In the rows, zero is written as 128.
[105, 110, 164, 149, 139, 165, 131, 148, 124, 150, 196, 130, 192, 146, 75, 100, 134, 160, 156, 164, 84, 108, 161, 150, 92, 96, 122, 149, 103, 108, 145, 124, 91, 160, 118, 136, 183]  7
[130, 149, 157, 53, 111, 132, 128, 106, 170, 220, 163, 123, 157, 143, 58, 136, 212, 177, 146, 139, 179, 86, 83, 125, 144, 126, 124, 119, 141, 67, 137, 186, 117, 63, 111, 164, 137]  1
[152, 154, 119, 148, 155, 173, 156, 162, 95, 117, 143, 137, 118, 126, 136, 142, 107, 141, 165, 155, 44, 122, 170, 121, 168, 124, 148, 129, 115, 145, 130, 80, 125, 202, 105, 153, 130]  5
[149, 114, 147, 150, 162, 115, 116, 112, 82, 161, 190, 112, 86, 133, 114, 107, 169, 147, 165, 130, 98, 122, 119, 134, 114, 150, 87, 125, 203, 114, 189, 110, 153, 168, 177, 170, 133]  0
[162, 133, 133, 124, 156, 159, 135, 138, 171, 142, 129, 139, 146, 94, 123, 130, 119, 156, 122, 144, 137, 112, 149, 126, 113, 113, 141, 103, 123, 100, 117, 127, 106, 128, 109, 122, 156]  3
[143, 98, 135, 114, 135, 143, 149, 115, 109, 131, 118, 114, 178, 112, 154, 159, 117, 127, 118, 130, 182, 170, 157, 136, 142, 131, 139, 192, 116, 118, 109, 142, 151, 82, 113, 120, 106]  6
[131, 200, 123, 148, 110, 160, 87, 151, 154, 179, 181, 140, 125, 127, 109, 114, 170, 136, 172, 92, 113, 114, 137, 127, 123, 104, 128, 132, 88, 117, 164, 88, 112, 130, 69, 148, 161]  0
[137, 148, 120, 167, 162, 158, 148, 143, 119, 129, 148, 160, 144, 108, 76, 103, 132, 164, 112, 184, 135, 124, 186, 181, 113, 115, 89, 151, 105, 100, 160, 129, 161, 175, 149, 114, 176]  1
[128, 194, 110, 96, 107, 101, 135, 159, 87, 147, 189, 131, 101, 155, 114, 113, 132, 159, 167, 110, 160, 100, 174, 87, 148, 129, 120, 156, 107, 153, 242, 110, 159, 108, 112, 172, 130]  0
[165, 107, 106, 98, 128, 143, 134, 175, 169, 222, 181, 142, 113, 107, 132, 138, 90, 136, 142, 131, 114, 85, 117, 103, 109, 166, 132, 127, 138, 97, 81, 164, 78, 142, 125, 152, 151]  3
[99, 162, 94, 100, 176, 109, 172, 144, 142, 113, 225, 133, 105, 126, 185, 141, 53, 151, 160, 124, 131, 91, 156, 171, 134, 100, 127, 54, 103, 139, 202, 122, 128, 111, 106, 144, 72]  3
[178, 179, 117, 80, 157, 153, 109, 133, 151, 156, 170, 148, 136, 108, 107, 137, 118, 173, 118, 115, 149, 90, 133, 144, 141, 86, 119, 175, 63, 85, 133, 120, 133, 144, 94, 145, 153]  2
[144, 142, 150, 117, 168, 133, 79, 128, 130, 190, 191, 138, 107, 120, 65, 137, 127, 168, 151, 112, 134, 92, 144, 121, 140, 102, 108, 183, 83, 64, 118, 120, 150, 173, 102, 142, 152]  2
[141, 149, 143, 143, 143, 99, 125, 170, 144, 135, 149, 128, 105, 131, 86, 125, 183, 166, 156, 142, 138, 91, 167, 93, 121, 140, 110, 121, 145, 144, 133, 125, 110, 119, 126, 135, 204]  3
[167, 160, 115, 98, 172, 190, 125, 139, 135, 126, 112, 139, 118, 90, 105, 141, 150, 166, 139, 148, 131, 133, 147, 144, 117, 125, 123, 167, 91, 112, 168, 116, 160, 192, 140, 139, 127]  1
[118, 114, 141, 125, 139, 117, 131, 146, 124, 112, 176, 146, 176, 104, 151, 151, 99, 130, 122, 130, 156, 160, 143, 153, 144, 148, 127, 155, 105, 151, 136, 112, 117, 118, 115, 125, 125]  6
[70, 161, 105, 88, 110, 96, 169, 106, 177, 173, 117, 132, 127, 117, 159, 152, 95, 159, 170, 79, 172, 170, 97, 158, 54, 98, 146, 186, 91, 169, 104, 143, 121, 133, 136, 113, 64]  3
[153, 143, 127, 99, 135, 169, 113, 192, 118, 168, 143, 155, 156, 95, 117, 149, 77, 128, 142, 114, 137, 112, 150, 154, 116, 114, 129, 176, 100, 108, 173, 87, 155, 178, 104, 133, 164]  0
[158, 123, 134, 111, 127, 141, 150, 134, 93, 136, 183, 137, 132, 115, 82, 137, 169, 179, 97, 129, 103, 87, 160, 86, 168, 86, 79, 149, 109, 146, 177, 111, 136, 181, 111, 152, 154]  5
[117, 131, 150, 102, 128, 150, 163, 145, 162, 151, 150, 139, 194, 95, 111, 116, 60, 170, 147, 145, 69, 112, 109, 157, 85, 104, 128, 188, 75, 106, 90, 140, 130, 168, 121, 145, 143]  4
[146, 134, 130, 117, 120, 102, 80, 108, 159, 179, 168, 139, 127, 99, 85, 122, 170, 154, 89, 96, 161, 80, 118, 120, 115, 77, 120, 206, 63, 124, 168, 94, 117, 162, 91, 124, 198]  2
[159, 193, 153, 131, 130, 194, 153, 124, 130, 143, 103, 141, 179, 100, 101, 101, 181, 166, 164, 119, 137, 109, 148, 149, 116, 42, 118, 120, 110, 105, 157, 120, 126, 129, 105, 138, 169]  4
[144, 188, 142, 146, 128, 158, 130, 125, 122, 139, 120, 162, 163, 131, 113, 95, 116, 157, 121, 141, 122, 134, 140, 142, 128, 94, 130, 166, 82, 131, 99, 110, 124, 148, 131, 124, 134]  2
[83, 130, 186, 163, 140, 116, 168, 100, 127, 175, 201, 132, 113, 131, 123, 127, 173, 158, 183, 116, 116, 131, 120, 150, 98, 98, 112, 125, 119, 140, 152, 103, 124, 142, 126, 134, 85]  7
[107, 188, 124, 77, 112, 153, 143, 70, 147, 105, 104, 94, 143, 130, 150, 162, 146, 135, 146, 89, 92, 159, 65, 151, 85, 107, 170, 157, 134, 129, 71, 129, 151, 106, 114, 134, 54]  7
[101, 137, 140, 167, 136, 125, 99, 133, 119, 94, 189, 99, 155, 139, 105, 145, 75, 98, 161, 131, 100, 124, 110, 119, 138, 135, 107, 121, 127, 144, 187, 132, 145, 108, 134, 160, 122]  4
[169, 127, 97, 56, 130, 172, 51, 119, 120, 195, 181, 160, 160, 100, 97, 136, 234, 204, 132, 105, 144, 117, 165, 131, 141, 96, 102, 198, 64, 73, 195, 122, 117, 99, 98, 163, 165]  2
[192, 149, 115, 83, 171, 167, 116, 183, 154, 152, 167, 146, 123, 86, 141, 153, 170, 142, 129, 111, 147, 110, 166, 130, 141, 131, 106, 147, 123, 111, 139, 109, 100, 131, 124, 134, 204]  3
[145, 159, 137, 120, 125, 186, 90, 95, 144, 162, 146, 150, 160, 152, 96, 82, 154, 155, 173, 137, 144, 118, 133, 162, 131, 134, 134, 85, 106, 65, 183, 139, 86, 114, 98, 166, 137]  7
[123, 120, 105, 92, 134, 127, 158, 147, 105, 115, 154, 148, 165, 142, 130, 183, 89, 128, 122, 121, 147, 155, 173, 157, 137, 148, 113, 156, 105, 109, 127, 137, 133, 84, 97, 127, 127]  7
[120, 112, 163, 133, 195, 146, 132, 106, 193, 107, 97, 103, 110, 104, 155, 125, 174, 118, 138, 145, 80, 158, 138, 107, 123, 155, 199, 87, 121, 104, 105, 111, 115, 142, 120, 97, 77]  1
[169, 160, 157, 188, 169, 174, 82, 150, 147, 149, 161, 122, 167, 97, 100, 95, 174, 188, 189, 167, 135, 131, 140, 171, 125, 162, 109, 183, 103, 90, 172, 108, 160, 120, 139, 157, 132]  6
[114, 129, 148, 111, 119, 127, 172, 73, 156, 127, 119, 149, 109, 149, 105, 139, 164, 187, 142, 145, 117, 196, 133, 108, 92, 155, 114, 146, 89, 146, 67, 151, 99, 129, 116, 140, 85]  7
[135, 118, 136, 133, 118, 120, 84, 117, 150, 128, 82, 109, 160, 150, 64, 139, 83, 117, 92, 139, 151, 110, 105, 116, 127, 153, 100, 198, 108, 140, 118, 118, 138, 120, 105, 129, 210]  3
[171, 149, 91, 79, 128, 172, 93, 139, 162, 201, 192, 130, 108, 110, 111, 144, 157, 135, 115, 128, 126, 101, 139, 106, 120, 88, 147, 213, 75, 115, 130, 119, 91, 155, 97, 145, 195]  2
[82, 191, 114, 137, 140, 106, 96, 117, 93, 134, 189, 103, 116, 171, 73, 119, 107, 139, 172, 129, 94, 112, 115, 124, 151, 152, 117, 199, 97, 145, 188, 92, 165, 159, 117, 170, 137]  1
[161, 155, 169, 96, 159, 139, 121, 179, 136, 159, 203, 116, 94, 114, 121, 151, 192, 164, 196, 143, 142, 88, 143, 132, 137, 136, 116, 97, 161, 94, 195, 136, 170, 89, 146, 171, 127]  0
[106, 104, 149, 168, 145, 108, 157, 27, 114, 182, 142, 120, 111, 169, 179, 106, 119, 145, 189, 119, 138, 154, 146, 143, 135, 74, 162, 170, 45, 128, 132, 101, 86, 129, 82, 151, 106]  2
[139, 78, 110, 114, 133, 132, 140, 145, 110, 99, 105, 113, 170, 120, 124, 185, 101, 149, 138, 141, 112, 160, 164, 111, 130, 141, 144, 168, 125, 116, 118, 167, 155, 132, 143, 131, 89]  5
[130, 139, 110, 96, 123, 147, 180, 89, 101, 145, 154, 146, 199, 152, 146, 127, 86, 158, 131, 103, 148, 177, 158, 148, 128, 115, 123, 174, 87, 87, 108, 153, 107, 88, 106, 141, 91]  7
[145, 126, 134, 140, 136, 130, 182, 157, 71, 115, 153, 136, 184, 118, 124, 159, 70, 133, 136, 125, 130, 159, 145, 104, 136, 132, 85, 152, 149, 143, 140, 153, 153, 106, 167, 147, 98]  4
[105, 117, 151, 152, 128, 128, 131, 127, 100, 110, 152, 121, 237, 125, 113, 125, 75, 152, 121, 136, 159, 156, 148, 134, 135, 114, 131, 181, 95, 135, 149, 122, 142, 99, 108, 123, 101]  6
[69, 113, 114, 121, 108, 95, 85, 38, 107, 109, 129, 111, 60, 195, 118, 119, 186, 111, 163, 85, 137, 166, 144, 140, 107, 101, 94, 105, 120, 161, 157, 132, 99, 155, 97, 144, 163]  0
[79, 88, 77, 141, 158, 130, 100, 86, 147, 105, 122, 61, 133, 161, 127, 123, 102, 122, 151, 139, 114, 154, 132, 135, 55, 107, 134, 162, 121, 174, 206, 139, 120, 138, 150, 124, 104]  3
[160, 164, 107, 138, 154, 189, 94, 147, 146, 150, 185, 146, 191, 143, 75, 96, 107, 157, 143, 143, 117, 123, 145, 169, 119, 145, 96, 153, 90, 70, 176, 124, 101, 137, 111, 154, 162]  7
[133, 147, 114, 130, 175, 157, 131, 142, 180, 186, 151, 90, 148, 141, 88, 153, 127, 109, 154, 128, 141, 133, 127, 117, 119, 111, 163, 177, 107, 100, 135, 122, 95, 143, 90, 120, 157]  1
[133, 120, 125, 161, 140, 130, 94, 158, 151, 173, 181, 120, 102, 105, 121, 157, 117, 115, 161, 128, 130, 84, 136, 117, 125, 140, 137, 107, 135, 115, 161, 113, 125, 117, 101, 142, 161]  3
[88, 90, 117, 173, 130, 87, 101, 46, 208, 128, 115, 101, 104, 141, 92, 131, 114, 160, 146, 129, 181, 182, 128, 99, 57, 130, 131, 134, 84, 134, 133, 177, 100, 120, 116, 120, 102]  3
[141, 142, 140, 139, 122, 155, 123, 112, 104, 166, 136, 154, 119, 109, 129, 119, 126, 117, 158, 100, 91, 144, 153, 103, 160, 141, 116, 160, 94, 110, 116, 97, 121, 151, 94, 155, 157]  4
[124, 138, 129, 121, 108, 123, 129, 127, 108, 137, 134, 153, 14, 131, 154, 164, 159, 132, 207, 133, 130, 182, 162, 101, 110, 169, 139, 125, 127, 178, 131, 124, 125, 170, 140, 167, 124]  0
[121, 151, 144, 102, 117, 173, 86, 161, 111, 91, 128, 108, 140, 103, 104, 155, 116, 132, 200, 125, 89, 81, 109, 103, 104, 104, 158, 70, 148, 127, 177, 152, 154, 149, 135, 167, 103]  4
[113, 133, 92, 144, 107, 150, 131, 55, 80, 67, 124, 132, 81, 179, 166, 88, 114, 124, 126, 125, 80, 168, 157, 116, 129, 171, 93, 114, 82, 163, 138, 149, 132, 136, 141, 158, 52]  7
[147, 176, 132, 102, 146, 163, 118, 99, 79, 141, 137, 130, 161, 170, 86, 115, 154, 183, 153, 140, 131, 133, 165, 125, 152, 73, 112, 203, 82, 117, 133, 114, 126, 129, 110, 161, 169]  2
[152, 161, 115, 133, 164, 175, 58, 202, 172, 61, 151, 145, 65, 73, 125, 164, 110, 117, 125, 121, 106, 122, 164, 93, 113, 163, 106, 102, 90, 160, 132, 118, 146, 189, 147, 116, 132]  3
[127, 153, 121, 138, 96, 130, 79, 159, 120, 128, 203, 136, 116, 127, 102, 172, 91, 137, 169, 112, 144, 99, 94, 85, 118, 139, 107, 90, 131, 176, 155, 150, 94, 140, 136, 180, 138]  3
[101, 212, 121, 128, 85, 133, 108, 134, 136, 97, 201, 126, 112, 159, 105, 114, 122, 146, 188, 126, 131, 95, 103, 142, 92, 122, 129, 101, 109, 158, 170, 164, 117, 135, 146, 174, 116]  7
[118, 92, 212, 129, 140, 142, 135, 111, 110, 190, 154, 88, 148, 139, 88, 167, 131, 95, 160, 158, 126, 135, 109, 115, 161, 144, 107, 177, 176, 87, 111, 149, 181, 65, 147, 155, 147]  4
[153, 169, 168, 144, 102, 125, 131, 118, 152, 181, 176, 155, 153, 120, 106, 92, 156, 145, 104, 100, 158, 112, 139, 87, 155, 100, 122, 133, 84, 125, 173, 78, 96, 114, 65, 140, 177]  0
[132, 83, 183, 140, 166, 170, 132, 117, 133, 87, 110, 131, 182, 91, 184, 126, 154, 135, 134, 134, 114, 180, 116, 173, 111, 121, 120, 139, 105, 175, 117, 97, 105, 169, 153, 112, 97]  6
[117, 169, 171, 148, 102, 159, 154, 105, 121, 154, 177, 155, 175, 146, 49, 61, 72, 157, 89, 162, 142, 115, 158, 111, 122, 97, 110, 185, 69, 120, 145, 121, 128, 168, 116, 131, 168]  7
[161, 123, 135, 149, 169, 169, 105, 113, 140, 165, 147, 141, 147, 96, 139, 115, 144, 101, 124, 103, 99, 170, 131, 118, 162, 158, 99, 149, 112, 115, 194, 73, 112, 131, 117, 139, 129]  4
[126, 163, 130, 129, 100, 134, 79, 182, 144, 129, 140, 134, 119, 145, 86, 134, 145, 111, 144, 100, 108, 132, 160, 55, 125, 150, 143, 122, 116, 135, 99, 126, 98, 137, 87, 129, 171]  0
[170, 127, 148, 142, 104, 127, 128, 103, 142, 181, 159, 137, 109, 105, 89, 158, 156, 119, 86, 151, 117, 138, 111, 83, 183, 160, 135, 172, 154, 126, 113, 100, 121, 144, 110, 150, 178]  5
[132, 136, 97, 90, 134, 135, 148, 141, 78, 100, 134, 120, 188, 161, 124, 140, 89, 136, 138, 107, 145, 159, 171, 126, 121, 144, 123, 176, 125, 108, 143, 159, 137, 99, 142, 136, 103]  7
[167, 153, 155, 149, 88, 138, 122, 97, 133, 146, 135, 146, 134, 85, 78, 137, 172, 160, 81, 137, 138, 114, 141, 97, 172, 115, 126, 158, 119, 94, 118, 122, 173, 125, 104, 137, 155]  5
[122, 170, 141, 169, 123, 128, 132, 86, 132, 150, 111, 126, 106, 111, 112, 83, 215, 187, 203, 126, 201, 130, 171, 125, 95, 72, 173, 104, 117, 132, 189, 119, 116, 143, 92, 132, 119]  6
